Below are the code and all the weights of a small trained network. Each question names an input and a class and asks about switching units off, where a switched-off unit gives its printed mean instead of its output.

import numpy as np


def w(rows, s, z=0):
    codes = np.array(rows[::2]) - 128.0
    scale = np.full(codes.shape[1], s)
    scale[-1] = z or s
    return codes * scale


def f(y):
    return np.maximum(y, 0)


def log_softmax(a):
    a = a - a.max(-1, keepdims=True)
    return a - np.log(np.exp(a).sum(-1, keepdims=True))


def net(x, mask):
    res = np.array(x, float).reshape(1, 8) / 4 @ E
    y = f(res @ A[0][:, :-1].T + A[0][:, -1])
    res = res + np.where(mask, y, B[0][:, -1]) @ B[0][:, :-1]
    return log_softmax(res[-1] @ U[:, :-1].T + U[:, -1])


A, B = {}, {}
E = w([
[129,127,129],'x0',
[216,118,5],'x1',
[127,129,124],'x2',
[130,129,128],'x3',
[127,127,128],'x4',
[42,2,99],'x5',
[39,207,41],'x6',
[128,126,127],'x7',
],0.0071)
A[0] = w([
[224,60,204,55],'N1',
[167,107,48,83],'N2',
[153,114,54,91],'N3',
[114,141,171,110],'N4',
[96,182,55,140],'N5',
[152,102,192,88],'N6',
[245,50,26,91],'N7',
[193,100,80,104],'N8',
[50,183,78,3],'N9',
[59,160,106,229],'N10',
[195,231,157,24],'N11',
[93,162,69,173],'N12',
[66,112,208,118],'N13',
[96,128,214,139],'N14',
[169,170,150,69],'N15',
[85,46,106,88],'N16',
[41,129,192,120],'N17',
[105,134,181,80],'N18',
[94,215,88,129],'N19',
[102,47,109,89],'N20',
[75,196,246,182],'N21',
[187,186,158,37],'N22',
[210,91,171,57],'N23',
[149,205,134,60],'N24',
[37,226,58,79],'N25',
[59,1,93,133],'N26',
[62,120,179,109],'N27',
[185,106,152,197],'N28',
[7,63,64,160],'N29',
[66,242,95,145],'N30',
],0.0092,0.0049)
B[0] = w([
[165,2,152,220],'N1',
[81,139,89,187],'N2',
[106,137,89,180],'N3',
[79,144,97,156],'N4',
[135,73,141,206],'N5',
[142,68,104,175],'N6',
[54,153,67,254],'N7',
[72,167,61,189],'N8',
[182,8,146,166],'N9',
[181,68,122,223],'N10',
[49,188,198,193],'N11',
[152,78,127,203],'N12',
[80,126,63,206],'N13',
[109,146,49,203],'N14',
[146,188,164,158],'N15',
[145,238,207,192],'N16',
[66,122,44,205],'N17',
[73,149,107,157],'N18',
[175,93,168,200],'N19',
[108,209,185,186],'N20',
[91,114,51,244],'N21',
[67,167,174,168],'N22',
[177,82,162,186],'N23',
[146,188,171,166],'N24',
[165,63,169,218],'N25',
[145,212,238,252],'N26',
[96,147,62,185],'N27',
[146,72,137,214],'N28',
[136,152,195,254],'N29',
[158,96,158,224],'N30',
],0.0064,0.0065)
U = w([
[161,10,159,108],'0',
[138,225,207,80],'1',
[147,102,117,255],'2',
[107,133,26,58],'3',
],0.013,0.0067)

Each question gives the input, the list of numbers given to net, and the class t.
The units are the neurons (one row each of A and B). Each row of codes is followed by its name. A weight is (code - 128) times the scale printed after its matrix; where a second scale follows, it is the last column's (A, B and U).
mask holds one flag per neuron, in row order. A switched-off neuron (its flag False) gives its mean, the last column of its row in B, instead of its output. The means were averaged over made-up inputs and are rounded, as every weight is.
A unit's drop is (log p(t) with every unit on - log p(t) with that unit switched off) / (log p(t) with every unit on - log p(t) with every unit switched off).
The circuit of an input: a set's keep is (log p(t) with only the set's units on - log p(t) with every unit switched off) / (log p(t) with every unit on - log p(t) with every unit switched off). Starting from the 12 units with the biggest drops (on a tie, the unit counted first), units are removed one at a time, each time the one whose removal leaves the highest keep (on an exact tie, the one counted first), for as long as the keep stays at least 0.8.
units of the circuit, in order: the units of the circuit, biggest drop first
most important unit: the unit with the biggest drop
k most important neurons: the k neurons with the biggest drops, biggest first
drop of u: that unit's drop, to one decimal
input [-4,-5,-3,1,-3,-4,3,-8], class 3: units of the circuit, in order	N21, N26
input [5,-5,-8,3,-3,6,-2,0], class 1: units of the circuit, in order	N26, N16
input [-8,7,-3,-5,1,0,-2,-3], class 3: most important unit	N7
input [6,8,-8,-6,-1,-5,-2,0], class 3: units of the circuit, in order	N7, N8
input [-4,-6,0,-4,6,0,7,-3], class 0: units of the circuit, in order	N25, N9
input [7,8,-5,2,6,-2,-2,1], class 3: units of the circuit, in order	N7, N8
input [5,-4,6,-5,-3,4,-1,-8], class 1: units of the circuit, in order	N26, N1
input [-5,-4,-2,6,-4,7,-3,2], class 1: units of the circuit, in order	N26, N16
input [-2,8,1,-8,-7,-8,-5,-4], class 1: 2 most important neurons	N11, N22
input [-6,8,6,-4,5,8,7,-2], class 1: units of the circuit, in order	N26, N29
input [-8,-8,-8,5,5,3,6,-5], class 3: 3 most important neurons	N17, N21, N27
input [5,6,0,-5,2,0,-5,4], class 3: 2 most important neurons	N7, N8
input [-7,-8,-5,-3,6,-5,6,4], class 3: 2 most important neurons	N21, N17
input [6,6,1,-5,5,5,-5,7], class 3: units of the circuit, in order	N7
input [-2,-3,8,4,-7,8,7,7], class 1: 3 most important neurons	N26, N16, N29
input [8,-2,5,3,0,5,1,-4], class 1: drop of N26	0.1
input [5,-5,-4,-6,3,-4,-2,-8], class 3: drop of N21	0.2
input [1,-6,1,6,-7,6,7,6], class 0: drop of N7	0.2
input [4,4,1,5,-1,0,6,-7], class 0: drop of N25	0.1
input [-7,-8,-2,6,-7,-7,-2,2], class 3: most important unit	N21
